Below is a small trained network, with its code and all its weights. Each question gives an input and a target symbol and asks what happens when units are switched off, that is, made to give their printed mean instead of their output.

import numpy as np


def w(rows, s, z=0):
    codes = np.array(rows[::2]) - 128.0
    scale = np.full(codes.shape[1], s)
    scale[-1] = z or s
    return codes * scale


def f(y):
    return y / 2 * (1 + np.tanh(0.7978845608 * (y + 0.044715 * y**3)))


def softmax(a):
    e = np.exp(a - a.max(-1, keepdims=True))
    return e / e.sum(-1, keepdims=True)


def log_softmax(a):
    a = a - a.max(-1, keepdims=True)
    return a - np.log(np.exp(a).sum(-1, keepdims=True))


def net(x, mask):
    ids = ['αβγδεηθλμξπστφψω'.index(c) for c in x.split()]
    T = len(ids)
    res = E[ids] + P[:T]
    u = 0
    for l in range(3):
        q, k, v = (res @ M[l].T for M in (Q, K, V))
        z = softmax(np.where(np.tri(T) > 0, q @ k.T / 3**0.5, -1e9)) @ v
        res = res + np.where(mask[u], z, O[l][:, -1]) @ O[l][:, :-1]
        u += 1
        y = f(res @ A[l][:, :-1].T + A[l][:, -1])
        res = res + np.where(mask[u : u + 4], y, B[l][:, -1]) @ B[l][:, :-1]
        u += 4
    return log_softmax(res[-1] @ U[:, :-1].T + U[:, -1])


Q, K, V, O, A, B = {}, {}, {}, {}, {}, {}
E = w([
[129,29,138,146,100],'α',
[85,144,146,147,131],'β',
[115,158,86,125,141],'γ',
[128,77,183,142,122],'δ',
[112,96,107,127,114],'ε',
[32,196,124,166,132],'η',
[165,5,41,137,172],'θ',
[143,94,184,126,115],'λ',
[108,29,130,115,45],'μ',
[58,171,110,107,201],'ξ',
[110,151,214,202,115],'π',
[95,133,215,110,109],'σ',
[153,124,223,116,65],'τ',
[179,172,77,227,201],'φ',
[195,145,85,116,110],'ψ',
[185,73,118,218,18],'ω',
],0.015)
P = w([
[86,3,40,239,221],'0',
[70,92,22,204,143],'1',
[94,84,65,185,104],'2',
[151,80,106,173,62],'3',
[136,85,110,173,56],'4',
[125,80,117,145,65],'5',
],0.0028)
Q[0] = w([
[79,184,53,3,110],'L0H1',
[44,174,169,169,172],'L0H1',
[129,81,23,135,9],'L0H1',
],0.007)
K[0] = w([
[107,47,246,37,17],'L0H1',
[224,159,145,176,174],'L0H1',
[96,52,175,36,1],'L0H1',
],0.0053)
V[0] = w([
[140,254,154,227,82],'L0H1',
[12,94,182,78,98],'L0H1',
[239,190,101,228,142],'L0H1',
],0.0065)
O[0] = w([
[200,122,151,107,158,16],'L0H1',
[106,37,108,70,66,10],'L0H1',
[100,95,113,112,254,254],'L0H1',
],0.0054,0.0016)
A[0] = w([
[117,90,176,171,56,61],'L0N1',
[90,250,217,15,186,122],'L0N2',
[225,228,193,59,254,2],'L0N3',
[47,252,61,43,10,192],'L0N4',
],0.0053,0.0067)
B[0] = w([
[109,123,121,170,125,119],'L0N1',
[201,78,171,138,119,128],'L0N2',
[58,123,92,116,5,124],'L0N3',
[175,82,164,89,120,253],'L0N4',
],0.013,0.0016)
Q[1] = w([
[172,135,170,139,3],'L1H1',
[161,86,22,143,138],'L1H1',
[125,164,192,161,167],'L1H1',
],0.013)
K[1] = w([
[178,77,169,167,51],'L1H1',
[87,9,56,144,229],'L1H1',
[204,236,164,122,117],'L1H1',
],0.011)
V[1] = w([
[207,95,144,86,92],'L1H1',
[255,20,25,2,147],'L1H1',
[161,119,34,170,86],'L1H1',
],0.0053)
O[1] = w([
[66,255,166,78,52,103],'L1H1',
[33,245,117,170,114,203],'L1H1',
[85,214,57,207,120,254],'L1H1',
],0.0086,0.0018)
A[1] = w([
[80,108,188,131,121,175],'L1N1',
[179,131,139,22,90,1],'L1N2',
[212,172,43,221,66,18],'L1N3',
[148,229,188,142,254,22],'L1N4',
],0.006,0.0057)
B[1] = w([
[140,172,160,27,199,250],'L1N1',
[61,124,193,114,57,93],'L1N2',
[124,129,253,226,71,235],'L1N3',
[171,103,197,97,47,109],'L1N4',
],0.0071,0.002)
Q[2] = w([
[151,112,88,108,55],'L2H1',
[1,112,106,170,59],'L2H1',
[96,124,207,189,126],'L2H1',
],0.0092)
K[2] = w([
[31,89,129,2,128],'L2H1',
[40,57,119,109,172],'L2H1',
[81,146,204,149,45],'L2H1',
],0.007)
V[2] = w([
[123,173,36,44,165],'L2H1',
[254,218,119,145,97],'L2H1',
[153,95,152,62,52],'L2H1',
],0.0071)
O[2] = w([
[85,168,182,58,254,28],'L2H1',
[199,194,244,215,114,72],'L2H1',
[130,73,195,129,110,3],'L2H1',
],0.0071,0.0039)
A[2] = w([
[98,153,136,254,186,253],'L2N1',
[174,253,71,145,94,50],'L2N2',
[138,129,126,13,39,136],'L2N3',
[83,129,95,30,232,128],'L2N4',
],0.0092,0.0046)
B[2] = w([
[143,175,166,8,135,251],'L2N1',
[80,30,85,149,191,175],'L2N2',
[101,148,158,254,215,164],'L2N3',
[99,116,223,109,2,157],'L2N4',
],0.0078,0.012)
U = w([
[103,51,66,139,118,67],'α',
[131,113,99,104,98,109],'β',
[143,209,171,84,128,158],'γ',
[114,137,111,151,131,29],'δ',
[105,119,101,118,89,96],'ε',
[116,136,158,181,149,196],'η',
[69,200,35,127,120,133],'θ',
[88,123,156,70,100,8],'λ',
[61,155,93,255,143,78],'μ',
[73,75,181,136,199,57],'ξ',
[115,114,126,123,114,80],'π',
[176,182,63,198,36,253],'σ',
[121,120,104,134,120,178],'τ',
[162,47,81,128,158,168],'φ',
[190,195,98,155,190,206],'ψ',
[126,124,109,111,103,89],'ω',
],0.0096,0.0049)

Each question gives the input, a string of symbols that net reads in full, and the target symbol t.
The units are the heads (3 rows each of Q, K, V and O) and the neurons (one row each of A and B). Each row of codes is followed by its name. A weight is (code - 128) times the scale printed after its matrix; where a second scale follows, it is the last column's (O, A, B and U).
mask holds one flag per unit, layer by layer, with each layer's heads first. A switched-off unit (its flag False) gives its mean, the last column of its rows in O or B, instead of its output. The means were averaged over made-up inputs and are rounded, as every weight is.
A unit's drop is (log p(t) with every unit on - log p(t) with that unit switched off) / (log p(t) with every unit on - log p(t) with every unit switched off).
The circuit of an input: a set's keep is (log p(t) with only the set's units on - log p(t) with every unit switched off) / (log p(t) with every unit on - log p(t) with every unit switched off). Starting from the 12 units with the biggest drops (on a tie, the unit counted first), units are removed one at a time, each time the one whose removal leaves the highest keep (on an exact tie, the one counted first), for as long as the keep stays at least 0.8.
circuit, biggest first: the units of the circuit, biggest drop first
most important unit: the unit with the biggest drop
k most important neurons: the k neurons with the biggest drops, biggest first
top k neurons in layer l: the k neurons of layer l with the biggest drops, biggest first
input τ ξ σ β ω φ, target σ: circuit, biggest first -> (L2H1, L1N3)
input ψ θ η, target γ: most important unit -> L2H1
input η ω π π, target σ: 2 most important neurons -> (L1N3, L2N2)
input η φ σ π, target ψ: circuit, biggest first -> (L2H1, L0H1)
input ξ β μ τ ψ φ, target γ: circuit, biggest first -> (L2N1, L2H1)
input α θ θ α, target θ: circuit, biggest first -> (L1H1, L2H1)
input μ σ ξ τ, target η: 2 most important neurons -> (L2N3, L2N1)
input λ ψ β, target γ: 3 most important neurons -> (L2N2, L0N3, L1N3)
input λ θ λ λ μ ψ, target μ: circuit, biggest first -> (L1H1, L2N2)
input μ π τ φ δ, target ψ: top 2 neurons in layer 2 -> (L2N4, L2N2)
input ψ ω σ, target σ: circuit, biggest first -> (L2H1, L1N3, L2N1, L1H1)
input θ σ μ ξ ε, target μ: top 2 neurons in layer 2 -> (L2N1, L2N3)
input ψ μ ε ε σ, target ξ: circuit, biggest first -> (L1H1, L2N3, L2H1)
input θ α δ μ ψ, target μ: most important unit -> L0H1
input φ ω φ τ β, target ψ: circuit, biggest first -> (L0H1, L2H1)
input η ψ π, target γ: circuit, biggest first -> (L2N2, L2N1)
input μ θ ψ ξ, target γ: circuit, biggest first -> (L2H1, L2N2, L2N4)
input λ δ τ, target η: circuit, biggest first -> (L2N3, L1H1, L2N1, L2H1)
input η δ φ φ μ β, target ψ: circuit, biggest first -> (L2H1, L0H1, L1H1, L1N3)
input β ψ μ, target μ: most important neuron -> (L2N3)
input μ γ γ ψ δ, target γ: top 2 neurons in layer 1 -> (L1N1, L1N3)
input μ δ ε ω φ, target σ: 2 most important neurons -> (L1N3, L0N1)
input γ θ τ λ ω τ, target σ: 2 most important neurons -> (L1N3, L2N1)
input ε η η π δ, target φ: 2 most important neurons -> (L2N1, L2N4)
input θ π ω η, target σ: top 2 neurons in layer 2 -> (L2N2, L2N1)
input ξ ψ λ, target γ: top 3 neurons in layer 2 -> (L2N2, L2N3, L2N4)
input α ω ξ, target σ: most important unit -> L2H1
input μ π ξ σ, target ξ: 2 most important neurons -> (L2N3, L1N1)
input τ μ δ ω π, target σ: 2 most important neurons -> (L1N3, L0N1)
input σ ε β ψ ψ λ, target γ: top 2 neurons in layer 0 -> (L0N3, L0N4)
